Below are the code and all the weights of a small trained network. Each question names an input and a target symbol and asks about switching units off, where a switched-off unit gives its printed mean instead of its output.

import numpy as np


def w(rows, s, z=0):
    codes = np.array(rows[::2]) - 128.0
    scale = np.full(codes.shape[1], s)
    scale[-1] = z or s
    return codes * scale


def f(y):
    return y / 2 * (1 + np.tanh(0.7978845608 * (y + 0.044715 * y**3)))


def softmax(a):
    e = np.exp(a - a.max(-1, keepdims=True))
    return e / e.sum(-1, keepdims=True)


def log_softmax(a):
    a = a - a.max(-1, keepdims=True)
    return a - np.log(np.exp(a).sum(-1, keepdims=True))


def net(x, mask):
    ids = ['αβγεζηθλμξπσφω'.index(c) for c in x.split()]
    T = len(ids)
    res = E[ids] + P[:T]
    r = res
    for j in range(2):
        rows = slice(3 * j, 3 * j + 3)
        q, k, v = (r @ M[0][rows].T for M in (Q, K, V))
        z = softmax(np.where(np.tri(T) > 0, q @ k.T / 3**0.5, -1e9)) @ v
        o = O[0][rows]
        res = res + np.where(mask[j], z, o[:, -1]) @ o[:, :-1]
    y = f(res @ A[0][:, :-1].T + A[0][:, -1])
    res = res + np.where(mask[2:14], y, B[0][:, -1]) @ B[0][:, :-1]
    return log_softmax(res[-1] @ U[:, :-1].T + U[:, -1])


Q, K, V, O, A, B = {}, {}, {}, {}, {}, {}
E = w([
[94,215,70,107,192,95,168,138],'α',
[131,154,76,142,246,116,225,76],'β',
[133,183,120,58,202,105,89,196],'γ',
[17,75,108,87,112,159,152,75],'ε',
[109,190,95,121,234,145,75,165],'ζ',
[35,63,107,54,122,134,140,71],'η',
[87,65,111,42,132,129,112,33],'θ',
[40,81,108,86,154,157,142,28],'λ',
[87,174,190,168,108,153,106,249],'μ',
[56,128,229,204,212,138,127,196],'ξ',
[26,99,158,65,2,77,178,109],'π',
[149,122,77,91,158,39,168,140],'σ',
[100,174,78,156,92,117,80,212],'φ',
[120,147,32,221,102,83,189,92],'ω',
],0.019)
P = w([
[212,83,106,87,139,250,160,170],'0',
[166,122,106,45,155,183,158,133],'1',
[154,141,116,48,159,139,151,112],'2',
[130,143,117,61,152,112,136,105],'3',
[111,135,120,79,144,89,122,104],'4',
[98,123,121,94,138,67,111,109],'5',
[93,107,131,113,127,44,92,108],'6',
[81,93,130,128,124,30,86,113],'7',
[75,67,133,146,123,7,76,119],'8',
],0.012)
Q[0] = w([
[36,48,77,57,89,140,137,82],'H1',
[124,255,48,130,102,38,175,96],'H1',
[199,123,86,192,159,95,215,96],'H1',
[63,103,175,130,97,166,126,26],'H2',
[47,150,138,98,131,120,39,122],'H2',
[198,142,137,184,154,174,75,171],'H2',
],0.0082)
K[0] = w([
[116,84,107,183,101,11,88,132],'H1',
[141,144,40,102,121,125,141,122],'H1',
[134,77,118,127,135,144,190,80],'H1',
[100,85,148,181,131,71,101,80],'H2',
[83,127,133,126,140,64,82,155],'H2',
[130,143,165,98,116,208,121,111],'H2',
],0.011)
V[0] = w([
[75,82,49,80,34,73,126,140],'H1',
[131,143,37,120,192,136,65,165],'H1',
[101,29,102,120,179,85,174,71],'H1',
[147,112,95,68,117,119,152,70],'H2',
[223,44,92,76,118,55,186,254],'H2',
[59,82,161,60,162,120,127,204],'H2',
],0.008)
O[0] = w([
[255,159,181,109,156,152,151,137,161],'H1',
[64,138,194,199,74,114,122,111,189],'H1',
[57,173,101,105,97,181,52,157,206],'H1',
[96,64,162,225,99,148,66,129,138],'H2',
[173,230,193,158,136,124,58,79,182],'H2',
[183,174,71,141,82,184,181,79,255],'H2',
],0.0095,0.0054)
A[0] = w([
[166,156,229,154,94,136,115,140,102],'N1',
[160,130,18,131,132,119,120,95,164],'N2',
[135,31,127,60,75,185,95,171,105],'N3',
[170,102,100,105,107,172,179,83,69],'N4',
[165,154,144,125,165,115,155,180,253],'N5',
[146,137,68,148,10,221,124,95,154],'N6',
[148,134,198,187,190,220,120,235,154],'N7',
[117,82,243,39,187,101,133,119,215],'N8',
[101,135,52,155,181,110,169,189,156],'N9',
[84,138,160,68,57,123,91,206,133],'N10',
[93,78,172,127,75,132,131,62,108],'N11',
[111,60,174,178,78,164,165,192,140],'N12',
],0.012,0.0063)
B[0] = w([
[108,59,24,174,124,126,166,117,202],'N1',
[69,144,131,66,206,177,122,77,191],'N2',
[155,15,85,219,48,46,110,254,196],'N3',
[205,141,68,177,55,61,175,141,179],'N4',
[15,121,159,147,129,122,29,96,206],'N5',
[118,182,194,42,254,98,119,130,240],'N6',
[119,186,155,22,181,125,122,74,165],'N7',
[117,174,109,110,139,237,140,98,200],'N8',
[185,138,149,162,68,84,80,108,254],'N9',
[138,151,165,65,141,177,97,106,170],'N10',
[171,76,188,165,152,137,180,109,184],'N11',
[135,197,97,155,252,179,125,133,158],'N12',
],0.0093,0.0084)
U = w([
[132,142,115,119,131,130,118,124,6],'α',
[101,134,62,255,26,62,93,108,241],'β',
[136,141,113,120,135,127,119,118,3],'γ',
[133,164,88,120,180,143,141,178,5],'ε',
[130,132,111,129,147,128,122,133,41],'ζ',
[153,148,176,96,153,103,113,146,21],'η',
[168,97,186,140,134,90,66,127,61],'θ',
[98,89,94,159,169,130,110,167,44],'λ',
[143,93,95,155,142,106,118,100,73],'μ',
[74,72,117,72,125,77,148,91,41],'ξ',
[187,152,32,96,100,113,121,139,193],'π',
[118,245,140,77,188,148,85,97,207],'σ',
[179,157,121,147,114,130,166,69,82],'φ',
[102,96,91,99,118,210,110,114,118],'ω',
],0.0097,0.0051)

Each question gives the input, a string of symbols that net reads in full, and the target symbol t.
The units are the heads (3 rows each of Q, K, V and O) and the neurons (one row each of A and B). Each row of codes is followed by its name. A weight is (code - 128) times the scale printed after its matrix; where a second scale follows, it is the last column's (O, A, B and U).
mask holds one flag per unit, heads first, then neurons. A switched-off unit (its flag False) gives its mean, the last column of its rows in O or B, instead of its output. The means were averaged over made-up inputs and are rounded, as every weight is.
A unit's drop is (log p(t) with every unit on - log p(t) with that unit switched off) / (log p(t) with every unit on - log p(t) with every unit switched off).
The circuit of an input: a set's keep is (log p(t) with only the set's units on - log p(t) with every unit switched off) / (log p(t) with every unit on - log p(t) with every unit switched off). Starting from the 12 units with the biggest drops (on a tie, the unit counted first), units are removed one at a time, each time the one whose removal leaves the highest keep (on an exact tie, the one counted first), for as long as the keep stays at least 0.8.
circuit, biggest first: the units of the circuit, biggest drop first
unit that matters most: the unit with the biggest drop
top k neurons: the k neurons with the biggest drops, biggest first
which heads matter: for each layer, one digit per head in row order, 1 if its drop is at least 0.15 and else 0, layers parted by /
input ξ φ ξ π ε, target π: circuit, biggest first	H1, N4
input θ σ ξ ω θ ξ λ θ λ, target λ: circuit, biggest first	H2, N3, N6, H1
input ξ ξ μ ξ ω ω λ, target ω: circuit, biggest first	H2, N8, N6
input φ μ ω μ, target β: unit that matters most	H1
input π ω ξ ω φ θ ω ω λ, target ω: circuit, biggest first	N8, H2, N6
input θ γ π α ω π, target ω: circuit, biggest first	H2, N8, N3, N10
input π ω ω α ξ ξ ξ ω θ, target ω: top 2 neurons	N8, N3
input π ω ζ ζ σ ε, target σ: circuit, biggest first	N6, H1
input ε ω ξ β θ λ ω ω β, target β: which heads matter	01
input ω λ φ γ φ ω β γ, target β: which heads matter	11
input α ξ λ, target ξ: which heads matter	11
input ξ ζ φ ξ μ ε π σ, target σ: which heads matter	00
input ξ μ ε, target ξ: top 4 neurons	N6, N2, N8, N3
input α α ω α μ π σ ζ α, target β: which heads matter	10
input ω θ φ φ π ξ ε, target π: circuit, biggest first	N4, H2
input ω ζ ξ ξ ω ξ β ζ, target β: circuit, biggest first	H1
input φ θ π φ φ ξ θ, target φ: which heads matter	10
input μ ξ ω ξ, target β: circuit, biggest first	H1, N6
input ζ π μ ξ ω ε ε, target ω: top 2 neurons	N8, N10
input ω γ ω γ ξ ξ ω ε, target ω: which heads matter	01
input ξ ξ α σ σ, target β: which heads matter	11
input η ξ φ ω ξ ξ ξ, target β: which heads matter	11
input ζ σ π, target σ: unit that matters most	N6
